Below are the code and all the weights of a small trained network. Each question names an input and a target symbol and asks about switching units off, where a switched-off unit gives its printed mean instead of its output.

import numpy as np


def w(rows, s, z=0):
    codes = np.array(rows[::2]) - 128.0
    scale = np.full(codes.shape[1], s)
    scale[-1] = z or s
    return codes * scale


def softmax(a):
    e = np.exp(a - a.max(-1, keepdims=True))
    return e / e.sum(-1, keepdims=True)


def log_softmax(a):
    a = a - a.max(-1, keepdims=True)
    return a - np.log(np.exp(a).sum(-1, keepdims=True))


def net(x, mask):
    ids = ['αδεηθτφ'.index(c) for c in x.split()]
    T = len(ids)
    res = E[ids] + P[:T]
    u = 0
    for l in range(3):
        r = res
        for j in range(3):
            rows = slice(2 * j, 2 * j + 2)
            q, k, v = (r @ M[l][rows].T for M in (Q, K, V))
            z = softmax(np.where(np.tri(T) > 0, q @ k.T / 2**0.5, -1e9)) @ v
            o = O[l][rows]
            res = res + np.where(mask[u + j], z, o[:, -1]) @ o[:, :-1]
        u += 3
    return log_softmax(res[-1] @ U[:, :-1].T + U[:, -1])


Q, K, V, O = {}, {}, {}, {}
E = w([
[57,166,236],'α',
[216,81,93],'δ',
[132,139,151],'ε',
[249,138,216],'η',
[127,161,10],'θ',
[64,112,209],'τ',
[176,115,148],'φ',
],0.019)
P = w([
[23,205,153],'0',
[208,84,98],'1',
[111,237,14],'2',
[185,83,101],'3',
[92,185,145],'4',
[204,99,1],'5',
[209,168,89],'6',
[209,215,152],'7',
[94,252,163],'8',
[101,48,243],'9',
[187,253,182],'10',
],0.0066)
Q[0] = w([
[155,104,254],'0.h0',
[118,162,152],'0.h0',
[59,187,152],'0.h1',
[112,202,161],'0.h1',
[72,147,36],'0.h2',
[248,176,89],'0.h2',
],0.0091)
K[0] = w([
[109,66,179],'0.h0',
[34,171,250],'0.h0',
[118,47,141],'0.h1',
[162,162,206],'0.h1',
[125,109,164],'0.h2',
[54,55,242],'0.h2',
],0.012)
V[0] = w([
[198,119,86],'0.h0',
[114,127,164],'0.h0',
[151,190,40],'0.h1',
[167,150,183],'0.h1',
[120,24,249],'0.h2',
[103,96,132],'0.h2',
],0.011)
O[0] = w([
[132,230,198,130],'0.h0',
[187,20,1,147],'0.h0',
[87,165,157,156],'0.h1',
[77,83,156,254],'0.h1',
[88,93,156,215],'0.h2',
[72,81,89,100],'0.h2',
],0.0049,0.0052)
Q[1] = w([
[81,53,5],'1.h0',
[163,168,126],'1.h0',
[194,118,116],'1.h1',
[196,139,1],'1.h1',
[223,141,50],'1.h2',
[126,115,76],'1.h2',
],0.0084)
K[1] = w([
[3,90,44],'1.h0',
[189,103,233],'1.h0',
[91,104,50],'1.h1',
[103,132,168],'1.h1',
[228,235,50],'1.h2',
[150,224,134],'1.h2',
],0.0077)
V[1] = w([
[91,73,7],'1.h0',
[90,143,75],'1.h0',
[136,154,188],'1.h1',
[162,109,184],'1.h1',
[112,92,137],'1.h2',
[163,185,119],'1.h2',
],0.014)
O[1] = w([
[122,85,161,5],'1.h0',
[183,255,95,54],'1.h0',
[208,158,162,157],'1.h1',
[192,110,171,157],'1.h1',
[170,145,78,117],'1.h2',
[41,107,162,152],'1.h2',
],0.0073,0.017)
Q[2] = w([
[190,188,94],'2.h0',
[255,104,232],'2.h0',
[91,122,194],'2.h1',
[107,133,94],'2.h1',
[113,40,146],'2.h2',
[61,108,154],'2.h2',
],0.0079)
K[2] = w([
[103,184,37],'2.h0',
[154,145,164],'2.h0',
[200,38,162],'2.h1',
[122,164,99],'2.h1',
[156,199,90],'2.h2',
[12,157,173],'2.h2',
],0.011)
V[2] = w([
[129,205,123],'2.h0',
[107,74,82],'2.h0',
[91,8,149],'2.h1',
[82,74,112],'2.h1',
[141,76,128],'2.h2',
[153,114,121],'2.h2',
],0.016)
O[2] = w([
[136,154,186,52],'2.h0',
[97,128,202,39],'2.h0',
[156,192,136,255],'2.h1',
[50,91,2,86],'2.h1',
[171,18,155,130],'2.h2',
[14,166,147,134],'2.h2',
],0.0072,0.0081)
U = w([
[111,106,116,85],'α',
[107,138,200,98],'δ',
[51,139,220,175],'ε',
[254,186,115,3],'η',
[191,240,88,171],'θ',
[160,129,35,51],'τ',
[188,163,137,246],'φ',
],0.008,0.0021)

Each question gives the input, a string of symbols that net reads in full, and the target symbol t.
The units are the heads (2 rows each of Q, K, V and O). Each row of codes is followed by its name. A weight is (code - 128) times the scale printed after its matrix; where a second scale follows, it is the last column's (O and U).
mask holds one flag per head, layer by layer. A switched-off head (its flag False) gives its mean, the last column of its rows in O, instead of its output. The means were averaged over made-up inputs and are rounded, as every weight is.
A unit's drop is (log p(t) with every unit on - log p(t) with that unit switched off) / (log p(t) with every unit on - log p(t) with every unit switched off).
The circuit of an input: a set's keep is (log p(t) with only the set's units on - log p(t) with every unit switched off) / (log p(t) with every unit on - log p(t) with every unit switched off). Starting from all 9 units, units are removed one at a time, each time the one whose removal leaves the highest keep (on an exact tie, the one counted first), for as long as the keep stays at least 0.8.
units of the circuit, in order: the units of the circuit, biggest drop first
unit that matters most: the unit with the biggest drop
which heads matter: for each layer, one digit per head in row order, 1 if its drop is at least 0.15 and else 0, layers parted by /
drop of u: that unit's drop, to one decimal
input α ε θ, target ε: units of the circuit, in order => 2.h0, 1.h2
input θ η θ φ δ, target θ: unit that matters most => 2.h2
input η η ε α, target η: units of the circuit, in order => 1.h1, 1.h2, 2.h0
input α θ τ τ, target τ: units of the circuit, in order => 0.h0, 2.h1
input θ α η α ε, target θ: which heads matter => 111 / 111 / 001
input η η τ, target η: units of the circuit, in order => 1.h1, 1.h2, 2.h0
input θ φ α η η δ α α, target θ: which heads matter => 001 / 100 / 001
input θ η η α η δ, target θ: which heads matter => 111 / 101 / 001
input θ φ θ θ η α η θ θ θ η, target θ: which heads matter => 111 / 111 / 011
input α θ τ η, target τ: which heads matter => 100 / 010 / 010
input θ θ η φ δ τ, target θ: drop of 2.h2 => 0.6
input θ φ θ η α θ α, target θ: drop of 0.h2 => 0.6
input θ δ θ η η η η η α δ η, target θ: drop of 1.h0 => 0.5
input α θ ε θ ε η η η θ, target ε: unit that matters most => 0.h0
input α η ε τ, target τ: drop of 2.h1 => 0.2
